Here is a tiny trained network, its code and every weight. The questions are about switching its units off for an input and a class, where a switched-off unit gives its printed mean instead of its output.

import numpy as np


def w(rows, s, z=0):
    codes = np.array(rows[::2]) - 128.0
    scale = np.full(codes.shape[1], s)
    scale[-1] = z or s
    return codes * scale


def f(y):
    return np.maximum(y, 0)


def log_softmax(a):
    a = a - a.max(-1, keepdims=True)
    return a - np.log(np.exp(a).sum(-1, keepdims=True))


def net(x, mask):
    res = np.array(x, float).reshape(1, 5) / 4 @ E
    y = f(res @ A[0][:, :-1].T + A[0][:, -1])
    res = res + np.where(mask, y, B[0][:, -1]) @ B[0][:, :-1]
    return log_softmax(res[-1] @ U[:, :-1].T + U[:, -1])


A, B = {}, {}
E = w([
[112,63,74,148,26,160,116,166,180,102,159],'x0',
[129,137,121,183,159,186,21,144,98,142,219],'x1',
[125,126,118,215,71,190,100,130,8,134,87],'x2',
[161,106,27,41,100,103,120,84,94,161,82],'x3',
[53,188,131,70,98,192,107,116,149,181,62],'x4',
],0.011)
A[0] = w([
[132,89,83,63,114,80,154,118,193,113,124,120],'n1',
[128,70,3,111,71,175,63,135,124,119,189,133],'n2',
[92,124,140,140,109,142,157,160,162,107,111,17],'n3',
[136,102,84,67,98,114,143,114,207,105,102,91],'n4',
[119,132,96,90,170,104,113,87,136,131,120,83],'n5',
[100,57,104,184,78,159,87,152,152,103,177,175],'n6',
[70,161,158,148,157,198,90,123,109,135,143,134],'n7',
[170,105,130,190,195,91,109,156,104,94,184,119],'n8',
[128,112,123,203,65,184,111,207,172,102,163,124],'n9',
[176,105,47,130,122,140,52,100,15,147,128,119],'n10',
[141,111,156,187,96,146,125,181,157,114,150,82],'n11',
[80,133,129,171,64,164,127,172,80,96,82,126],'n12',
[102,109,137,185,88,150,131,175,114,141,81,124],'n13',
[157,124,108,130,128,117,139,80,114,141,64,1],'n14',
[176,108,130,200,185,93,113,133,100,74,206,110],'n15',
[136,189,157,83,210,112,108,141,165,135,165,43],'n16',
[192,96,150,141,177,122,125,134,110,129,164,111],'n17',
[82,158,190,155,180,174,50,137,155,155,182,114],'n18',
],0.012,0.0098)
B[0] = w([
[107,176,177,130,124,37,109,188,176,141,146,246],'n1',
[143,193,60,202,135,228,113,75,189,168,67,248],'n2',
[142,100,135,131,98,136,153,124,95,107,166,151],'n3',
[144,140,202,111,113,61,83,185,150,140,140,228],'n4',
[116,87,89,126,94,125,145,153,123,139,141,171],'n5',
[75,115,109,148,105,211,82,134,116,130,167,251],'n6',
[144,158,156,131,170,178,118,92,136,83,70,227],'n7',
[193,153,150,136,80,101,117,109,98,83,137,237],'n8',
[93,92,134,152,107,212,138,139,80,106,204,248],'n9',
[154,50,113,59,86,119,230,62,89,131,120,238],'n10',
[121,114,96,127,123,153,127,141,64,96,181,191],'n11',
[189,158,106,152,120,188,127,67,133,129,79,233],'n12',
[144,144,114,121,120,172,130,67,148,111,124,206],'n13',
[81,62,109,136,68,132,137,153,80,87,183,156],'n14',
[184,125,212,174,53,62,150,113,140,90,173,247],'n15',
[129,128,45,137,138,166,123,100,125,179,49,207],'n16',
[196,115,154,148,100,113,142,80,141,132,144,195],'n17',
[80,117,166,59,193,154,153,155,114,12,126,249],'n18',
],0.011,0.013)
U = w([
[45,86,145,54,197,25,162,224,128,120,76,128],'0',
[115,80,70,200,181,147,109,211,77,141,125,24],'1',
[196,131,210,144,81,71,122,96,102,78,101,180],'2',
[63,106,34,111,196,130,109,147,57,254,73,3],'3',
[48,156,120,164,220,253,90,137,125,81,93,154],'4',
[122,146,76,137,95,81,85,182,196,226,80,124],'5',
[126,76,20,139,93,210,181,33,61,115,67,229],'6',
[97,49,147,154,30,138,139,169,73,65,230,99],'7',
],0.0079,0.0045)

Each question gives the input, the list of numbers given to net, and the class t.
The units are the neurons (one row each of A and B). Each row of codes is followed by its name. A weight is (code - 128) times the scale printed after its matrix; where a second scale follows, it is the last column's (A, B and U).
mask holds one flag per neuron, in row order. A switched-off neuron (its flag False) gives its mean, the last column of its row in B, instead of its output. The means were averaged over made-up inputs and are rounded, as every weight is.
A unit's drop is (log p(t) with every unit on - log p(t) with that unit switched off) / (log p(t) with every unit on - log p(t) with every unit switched off).
The circuit of an input: a set's keep is (log p(t) with only the set's units on - log p(t) with every unit switched off) / (log p(t) with every unit on - log p(t) with every unit switched off). Starting from the 12 units with the biggest drops (on a tie, the unit counted first), units are removed one at a time, each time the one whose removal leaves the highest keep (on an exact tie, the one counted first), for as long as the keep stays at least 0.8.
units of the circuit, in order: the units of the circuit, biggest drop first
most important unit: the unit with the biggest drop
k most important neurons: the k neurons with the biggest drops, biggest first
drop when u is switched off: that unit's drop, to one decimal
input [-7,8,8,-8,-5], class 2: most important unit : n7
input [-4,1,-7,3,-1], class 5: 2 most important neurons : (n18 n16)
input [6,-8,-8,8,7], class 5: 3 most important neurons : (n18 n2 n10)
input [-2,-5,3,-7,3], class 4: 2 most important neurons : (n10 n15)
input [-1,8,-5,-3,0], class 4: 3 most important neurons : (n18 n16 n7)
input [-3,4,3,-1,0], class 2: units of the circuit, in order : (n2 n9 n7)
input [2,4,-5,-7,2], class 4: 4 most important neurons : (n18 n7 n16 n10)
input [-1,2,-6,-1,0], class 0: 2 most important neurons : (n2 n12)
input [4,5,-7,2,0], class 4: units of the circuit, in order : (n2 n10)
input [8,-8,-6,7,1], class 5: 2 most important neurons : (n2 n18)
input [-3,-1,3,2,-3], class 2: 4 most important neurons : (n2 n16 n6 n9)
input [8,6,7,-6,3], class 4: 2 most important neurons : (n18 n6)
input [8,-2,-1,-1,3], class 4: 2 most important neurons : (n2 n15)
input [1,4,-5,1,-3], class 2: most important unit : n9
input [-4,-3,7,3,-7], class 2: 2 most important neurons : (n15 n2)
input [8,3,-5,2,3], class 4: drop when n2 is switched off : 1.1
input [1,0,-8,4,1], class 5: drop when n18 is switched off : 0.4
input [7,7,8,-2,2], class 6: drop when n10 is switched off : 1.5
input [-6,4,8,0,-4], class 2: drop when n15 is switched off : 1.4
